Below is a small trained network, with its code and all its weights. Each question gives an input and a class and asks what happens when units are switched off, that is, made to give their printed mean instead of their output.

import numpy as np


def w(rows, s, z=0):
    codes = np.array(rows[::2]) - 128.0
    scale = np.full(codes.shape[1], s)
    scale[-1] = z or s
    return codes * scale


def norm(h):
    return h / np.sqrt((h * h).mean(-1, keepdims=True) + 1e-5)


def f(y):
    return y / 2 * (1 + np.tanh(0.7978845608 * (y + 0.044715 * y**3)))


def log_softmax(a):
    a = a - a.max(-1, keepdims=True)
    return a - np.log(np.exp(a).sum(-1, keepdims=True))


def net(x, mask):
    res = np.array(x, float).reshape(1, 2) / 4 @ E
    u = 0
    for l in range(3):
        y = f(norm(res) @ A[l][:, :-1].T + A[l][:, -1])
        res = res + np.where(mask[u : u + 7], y, B[l][:, -1]) @ B[l][:, :-1]
        u += 7
    return log_softmax(norm(res)[-1] @ U[:, :-1].T + U[:, -1])


A, B = {}, {}
E = w([
[133,40,71,6],'x0',
[26,70,133,168],'x1',
],0.0023)
A[0] = w([
[94,117,148,101,248],'0.n0',
[119,172,104,126,74],'0.n1',
[184,204,101,108,99],'0.n2',
[91,255,160,150,80],'0.n3',
[79,240,89,62,112],'0.n4',
[132,95,17,83,229],'0.n5',
[179,158,244,199,83],'0.n6',
],0.0043,0.0016)
B[0] = w([
[198,251,116,162,199],'0.n0',
[115,119,113,87,109],'0.n1',
[81,199,60,102,174],'0.n2',
[175,59,235,73,189],'0.n3',
[84,103,108,193,130],'0.n4',
[143,144,203,241,254],'0.n5',
[151,119,88,237,211],'0.n6',
],0.003,0.0018)
A[1] = w([
[115,88,107,113,100],'1.n0',
[254,128,135,143,214],'1.n1',
[139,170,101,128,99],'1.n2',
[135,128,208,181,240],'1.n3',
[112,183,40,146,196],'1.n4',
[76,172,81,15,151],'1.n5',
[187,6,90,41,1],'1.n6',
],0.0039,0.00094)
B[1] = w([
[152,206,170,97,121],'1.n0',
[30,109,87,137,253],'1.n1',
[135,71,120,124,132],'1.n2',
[187,32,86,112,236],'1.n3',
[165,51,176,132,153],'1.n4',
[103,106,152,252,124],'1.n5',
[107,133,239,91,178],'1.n6',
],0.0029,0.0017)
A[2] = w([
[37,102,184,134,96],'2.n0',
[213,202,112,90,21],'2.n1',
[89,107,168,2,229],'2.n2',
[130,167,200,185,98],'2.n3',
[163,162,147,167,26],'2.n4',
[132,33,135,158,149],'2.n5',
[16,68,183,209,2],'2.n6',
],0.0057,0.00091)
B[2] = w([
[148,186,86,68,186],'2.n0',
[19,201,89,3,160],'2.n1',
[244,135,176,237,207],'2.n2',
[253,102,125,82,157],'2.n3',
[120,108,229,62,141],'2.n4',
[94,157,105,148,205],'2.n5',
[121,165,124,58,252],'2.n6',
],0.0042,0.0031)
U = w([
[254,142,201,174,188],'0',
[67,232,68,15,189],'1',
[62,58,31,227,160],'2',
[67,68,189,102,19],'3',
[64,47,198,89,2],'4',
[84,57,161,91,9],'5',
],0.013,0.0094)

Each question gives the input, the list of numbers given to net, and the class t.
The units are the neurons (one row each of A and B). Each row of codes is followed by its name. A weight is (code - 128) times the scale printed after its matrix; where a second scale follows, it is the last column's (A, B and U).
mask holds one flag per neuron, layer by layer. A switched-off neuron (its flag False) gives its mean, the last column of its row in B, instead of its output. The means were averaged over made-up inputs and are rounded, as every weight is.
A unit's drop is (log p(t) with every unit on - log p(t) with that unit switched off) / (log p(t) with every unit on - log p(t) with every unit switched off).
The circuit of an input: a set's keep is (log p(t) with only the set's units on - log p(t) with every unit switched off) / (log p(t) with every unit on - log p(t) with every unit switched off). Starting from the 12 units with the biggest drops (on a tie, the unit counted first), units are removed one at a time, each time the one whose removal leaves the highest keep (on an exact tie, the one counted first), for as long as the keep stays at least 0.8.
circuit, biggest first: the units of the circuit, biggest drop first
most important unit: the unit with the biggest drop
k most important neurons: the k neurons with the biggest drops, biggest first
top k neurons in layer l: the k neurons of layer l with the biggest drops, biggest first
drop of u: that unit's drop, to one decimal
input [4,5], class 1: most important unit -> 0.n3
input [-3,-4], class 1: top 2 neurons in layer 0 -> 0.n5, 0.n2
input [6,7], class 1: circuit, biggest first -> 2.n0, 2.n6, 1.n3
input [-4,-5], class 1: 3 most important neurons -> 2.n1, 0.n5, 2.n2
input [1,-3], class 2: 3 most important neurons -> 1.n6, 1.n5, 2.n6
input [1,0], class 2: 3 most important neurons -> 1.n3, 1.n6, 2.n2
input [-5,8], class 1: 2 most important neurons -> 2.n6, 2.n2
input [0,-3], class 2: top 2 neurons in layer 1 -> 1.n6, 1.n5
input [2,-3], class 2: 3 most important neurons -> 1.n1, 0.n3, 2.n6
input [-7,7], class 0: top 2 neurons in layer 0 -> 0.n6, 0.n2
input [0,4], class 1: 3 most important neurons -> 0.n6, 2.n6, 0.n3
input [3,3], class 2: top 4 neurons in layer 1 -> 1.n1, 1.n6, 1.n5, 1.n3
input [4,3], class 0: 2 most important neurons -> 0.n6, 0.n2
input [-3,5], class 1: circuit, biggest first -> 2.n6
input [5,4], class 0: 3 most important neurons -> 2.n2, 0.n6, 0.n2
input [5,5], class 0: top 3 neurons in layer 0 -> 0.n6, 0.n2, 0.n4
input [6,4], class 0: drop of 0.n0 -> 0.0
input [3,-3], class 2: drop of 0.n5 -> 0.8
input [6,3], class 0: drop of 2.n2 -> 0.2
input [8,5], class 0: drop of 2.n2 -> 1.2
input [-1,-1], class 2: most important neuron -> 0.n6
